Below are the code and all the weights of a small trained network. Each question names an input and a class and asks about switching units off, where a switched-off unit gives its printed mean instead of its output.

import numpy as np


def w(rows, s, z=0):
    codes = np.array(rows[::2]) - 128.0
    scale = np.full(codes.shape[1], s)
    scale[-1] = z or s
    return codes * scale


def norm(h):
    return h / np.sqrt((h * h).mean(-1, keepdims=True) + 1e-5)


def f(y):
    return np.maximum(y, 0)


def log_softmax(a):
    a = a - a.max(-1, keepdims=True)
    return a - np.log(np.exp(a).sum(-1, keepdims=True))


def net(x, mask):
    res = np.array(x, float).reshape(1, 3) / 4 @ E
    u = 0
    for l in range(3):
        y = f(norm(res) @ A[l][:, :-1].T + A[l][:, -1])
        res = res + np.where(mask[u : u + 9], y, B[l][:, -1]) @ B[l][:, :-1]
        u += 9
    return log_softmax(norm(res)[-1] @ U[:, :-1].T + U[:, -1])


A, B = {}, {}
E = w([
[198,218,134,178,98,29,85,130],'x0',
[110,186,152,71,57,192,127,62],'x1',
[79,126,3,143,118,156,115,85],'x2',
],0.011)
A[0] = w([
[131,158,192,44,64,186,114,119,80],'0.n1',
[84,98,5,129,98,152,129,102,80],'0.n2',
[122,102,190,43,83,182,175,108,115],'0.n3',
[152,54,160,168,182,76,92,159,79],'0.n4',
[180,187,97,151,99,43,118,147,114],'0.n5',
[158,48,160,109,250,104,113,197,119],'0.n6',
[132,128,145,155,127,64,174,73,2],'0.n7',
[163,188,129,137,75,65,97,138,86],'0.n8',
[98,75,90,96,173,204,159,125,96],'0.n9',
],0.012,0.018)
B[0] = w([
[95,199,157,116,106,117,200,87,214],'0.n1',
[114,108,91,194,177,177,117,70,223],'0.n2',
[81,183,155,97,126,120,155,111,238],'0.n3',
[142,151,124,183,69,86,181,130,190],'0.n4',
[130,134,103,78,162,125,96,140,254],'0.n5',
[130,104,107,153,135,112,188,204,251],'0.n6',
[153,129,106,166,2,44,157,175,128],'0.n7',
[149,153,120,90,156,98,85,133,213],'0.n8',
[128,101,141,120,180,175,82,173,212],'0.n9',
],0.019,0.0084)
A[1] = w([
[137,90,126,146,112,200,96,73,61],'1.n1',
[105,127,177,72,84,95,140,87,9],'1.n2',
[124,105,118,200,125,178,92,75,77],'1.n3',
[170,140,106,113,126,120,51,134,80],'1.n4',
[165,77,158,97,6,167,138,147,7],'1.n5',
[131,168,181,111,106,120,123,84,69],'1.n6',
[121,84,101,148,122,176,89,81,57],'1.n7',
[161,125,92,108,93,112,73,115,32],'1.n8',
[175,141,131,93,102,106,31,138,94],'1.n9',
],0.017,0.011)
B[1] = w([
[50,133,72,173,232,146,136,61,193],'1.n1',
[77,134,185,194,213,172,176,214,181],'1.n2',
[42,79,45,251,220,235,147,9,227],'1.n3',
[192,209,86,107,108,96,62,68,228],'1.n4',
[183,151,168,75,49,80,228,226,128],'1.n5',
[79,137,86,123,45,147,204,85,219],'1.n6',
[82,65,82,189,161,223,144,123,204],'1.n7',
[194,191,104,60,158,28,76,170,164],'1.n8',
[176,152,27,40,172,81,77,55,255],'1.n9',
],0.011,0.0063)
A[2] = w([
[183,132,204,141,108,122,57,62,43],'2.n1',
[115,113,177,68,126,198,67,177,79],'2.n2',
[143,116,134,81,4,118,47,116,56],'2.n3',
[81,176,163,85,59,141,184,54,87],'2.n4',
[101,87,156,54,168,145,79,193,75],'2.n5',
[82,154,152,59,151,111,153,144,115],'2.n6',
[191,61,154,175,76,105,148,186,76],'2.n7',
[92,25,253,180,55,133,58,96,2],'2.n8',
[107,100,134,140,122,134,152,219,130],'2.n9',
],0.014)
B[2] = w([
[83,76,132,78,146,173,96,167,128],'2.n1',
[92,93,191,80,127,172,79,72,135],'2.n2',
[141,82,94,169,169,182,114,110,138],'2.n3',
[78,218,172,62,54,102,183,72,253],'2.n4',
[182,77,207,119,33,165,50,116,140],'2.n5',
[105,135,159,125,89,174,107,90,217],'2.n6',
[180,53,134,163,49,37,246,190,176],'2.n7',
[247,164,80,101,143,76,122,86,128],'2.n8',
[183,50,122,137,64,126,88,121,214],'2.n9',
],0.014,0.0081)
U = w([
[182,96,99,147,76,100,85,97,2],'0',
[44,104,36,238,242,209,110,50,188],'1',
[45,244,189,67,75,154,216,51,145],'2',
[228,208,48,50,177,45,4,85,195],'3',
[196,63,133,222,90,52,240,236,203],'4',
[117,58,194,123,82,221,86,159,76],'5',
],0.018,0.008)

Each question gives the input, the list of numbers given to net, and the class t.
The units are the neurons (one row each of A and B). Each row of codes is followed by its name. A weight is (code - 128) times the scale printed after its matrix; where a second scale follows, it is the last column's (A, B and U).
mask holds one flag per neuron, layer by layer. A switched-off neuron (its flag False) gives its mean, the last column of its row in B, instead of its output. The means were averaged over made-up inputs and are rounded, as every weight is.
A unit's drop is (log p(t) with every unit on - log p(t) with that unit switched off) / (log p(t) with every unit on - log p(t) with every unit switched off).
The circuit of an input: a set's keep is (log p(t) with only the set's units on - log p(t) with every unit switched off) / (log p(t) with every unit on - log p(t) with every unit switched off). Starting from the 12 units with the biggest drops (on a tie, the unit counted first), units are removed one at a time, each time the one whose removal leaves the highest keep (on an exact tie, the one counted first), for as long as the keep stays at least 0.8.
circuit, biggest first: the units of the circuit, biggest drop first
k most important neurons: the k neurons with the biggest drops, biggest first
k most important neurons of layer l: the k neurons of layer l with the biggest drops, biggest first
drop of u: that unit's drop, to one decimal
input [7,-7,-5], class 4: circuit, biggest first -> [0.n6]
input [5,7,4], class 3: circuit, biggest first -> [0.n3, 0.n8]
input [3,-5,1], class 4: 2 most important neurons -> [0.n6, 0.n4]
input [-1,3,2], class 1: 4 most important neurons -> [0.n2, 0.n9, 1.n3, 0.n6]
input [4,-6,2], class 4: 3 most important neurons -> [0.n4, 0.n6, 1.n9]
input [6,-3,8], class 3: 2 most important neurons of layer 0 -> [0.n5, 0.n8]
input [3,-1,-5], class 3: 2 most important neurons -> [0.n5, 0.n8]
input [-6,8,6], class 1: 2 most important neurons -> [0.n2, 0.n9]
input [4,4,-2], class 3: 4 most important neurons of layer 0 -> [0.n8, 0.n5, 0.n3, 0.n4]
input [-6,-4,1], class 5: 2 most important neurons of layer 0 -> [0.n9, 0.n6]
input [0,5,4], class 1: drop of 0.n2 -> 4.9
input [0,2,2], class 1: drop of 0.n2 -> 0.2
input [-1,-4,-3], class 4: drop of 0.n3 -> 0.0
input [1,1,2], class 1: most important neuron -> [0.n2]
